Each row is followed by its class number.
[  5   6  10   0   0   5   4   2   2  -4   0  -3  -4  -1  34   2  -7   3
   0 -14   0   2  -1   1   2  -9   4 -21  -7  -1  -5   0   4  -1   0  -9
   1   9   1  -4  -3   3  -4  -4  14   3   0  -2  -6   6  -2   6   5   2
   0   1   0  -2  -7] : 0
[  2  -4   4  -3   4   1   0   5   1   0   2   2   0 -17 -13   3 -11   1
   4  16   3   1   2   0   0  -1  -9 -10  -3   6   3   1  -4  -6   3   7
   0   2   2   3   5  -2   2  -1  -6  -1   6  -3   1   0   7   7  -2   2
   7   1   3   2  -1] : 1
[ -2  10  -1   0   0  -5   6  12  -5   0   1   4  -4  -3  12  -1   5   6
   3 -12  -1  -4  -4  -1  -1  16  -8  -4   2   4  -5   0   7   5  -3  -3
   1  -4   2   0   6   0 -11   0  15   4   2   8   3   5   0   3   0   0
  -5   7  -6   3   1] : 1
[  5   4   0   2  -1   5   9  -2   9   1   3   6  -3  -3  39   3 -10  -3
   3  -6   1   4   2   5   7 -16   8 -27 -17   0  -5  -3  -1   1  -2  -3
  -2   6   2   1  -7   4   1  -4  20   1   7  -3 -12   7  -1  14   7   6
   1  -2   0  -6 -13] : 0
[  7   1  11  -6  -1   4  -2  13  11  -2   2   2   3  -7  32   1 -24   5
  -4  -8   0   2   3  -1   4 -10   1 -13  -3  -4   0  -3  -2  -8   4  -5
  -2  14   3   1   5  -1   3 -11   8   4   2   5 -11   5   5   8   4  -5
   1   8   2  -1  -9] : 0
[ -3   4   5   4  -1  -4  -2   8  -1   1   1   4  -1   2  -7   1  -4  -2
  -2  10   4  -3   1   1   0  14 -13   2   3   2   0  -1   2  -1   4   2
  -2  -6  -2  -2  10  -2   8   4  -2  -2   2   8   3  -2   6  -2  -5  -2
   1   3  -4   1   3] : 1
[  3   6   3  -2   2   0   0   6   4   0   1   3   0  -9  16   1  -1   4
   3 -10 -15  -1   2  -1   1   2  -3  -2   5   0  -8   2  -1   1   0  -1
   1   6  -1  -2   4   0  -5  -3   8   1   1  -4  -2   3   2   2   2   3
   2   1  -4   1  -2] : 1
[  3   6  13   3   2  -9  -3  11  11  -3  -1   8   2  13  32   3 -27   2
  -6 -20   2  -8   8   2   5  -2   1 -14  -3   2   0  -1   4   0   3  -7
  -4  16   6   5   8   0   2 -10   2   7  -7  17 -14   1   4   9  -2 -12
  -8   7  -2   4  -2] : 0
[ 1  3  5 -3 -2  1 -2  6  2  2  0 -2  1  1  2  5 -6  1 -2  9  0 -3  2  2
  6  5 -3  2  1 -1  1 -2  2 -2  5  0 -5 -3  1 -4  5 -1  5 -2 -1  1 -1  8
 -1 -1  5  3 -2 -5 -2 -3 -6  0 -1] : 0
[  2   6   4  -5  -2   1   3  10  -2   1   1  -5   1  -8  19   4 -12   0
   5   8  -1   0   0   0   2  12 -11 -23  -9   5  -2  -2   8  -3  -2  -1
   5  -1   4  -2   8   1  -1   4   7   2   5   2  -2   4   6   4   2   6
   4   4  -2  -2  -1] : 1
[ 1  6  2 -2 -1  4 -1  4 -2  1  1 -1  0 -9  5  4  6  6  3 -5  1 -3 -3 -1
 -3  4 -3 -4  0 -3  0 -1 -1  0  1  0  3  1  1 -3  1 -1 -5  2 10  1  2 -3
 -1  3  4  2  0  4 -4 -1 -4  3  0] : 1
[ -1   5   3  -1  -2  -3  -5   1   3   0   5   5   2  12  14  -2 -10  -5
  -3   3   3   1   0   3   4   6  -5   2  -4  -1   2   0   5  -3   2  -2
  -3  -4  -1   2   3  -5  12   5  -2  -1  -4   9  -1  -2   5   2   0  -6
  -1  -1  -1   2   0] : 0
[ -5   8  -2  -5   1  -7  -2   9  -3  -1   3   2   0  -2  -3   1  -1   1
  -2   7   0  -1  -2   2   2  20 -17   1   5   5  -2   0   9   3  -2   2
  -1  -6  -2  -4  12  -3   5   3   3   1  -5  11   4  -1   6  -2  -4  -3
   5   0  -6   2   4] : 1
[ -2  11   8  -7  -1  -3  -2  11  -4   2  -5   3   0 -13   4   4  -2  -3
   7  21  -1  -2  -7   0   3  27 -20 -14  -1   4   0  -2  11  -3   2   6
   1 -10   0  -4   9  -1   8   9  10   4   5   0   5   3  11   3  -1   2
   9   2  -6   2   3] : 1
[  5   5   2  -7   3   7   1  15   1   0   8   3   0 -26   4   1  -9   2
  16   4   0  -3  -4  -4   0  13 -18 -26  -2  10   0   0   6  -2   0  -2
   4   4   3  -2   6   5  -1   8   5   2  12 -12   3   3   4   9  -1   2
   9  -2  -6  -5  -2] : 1
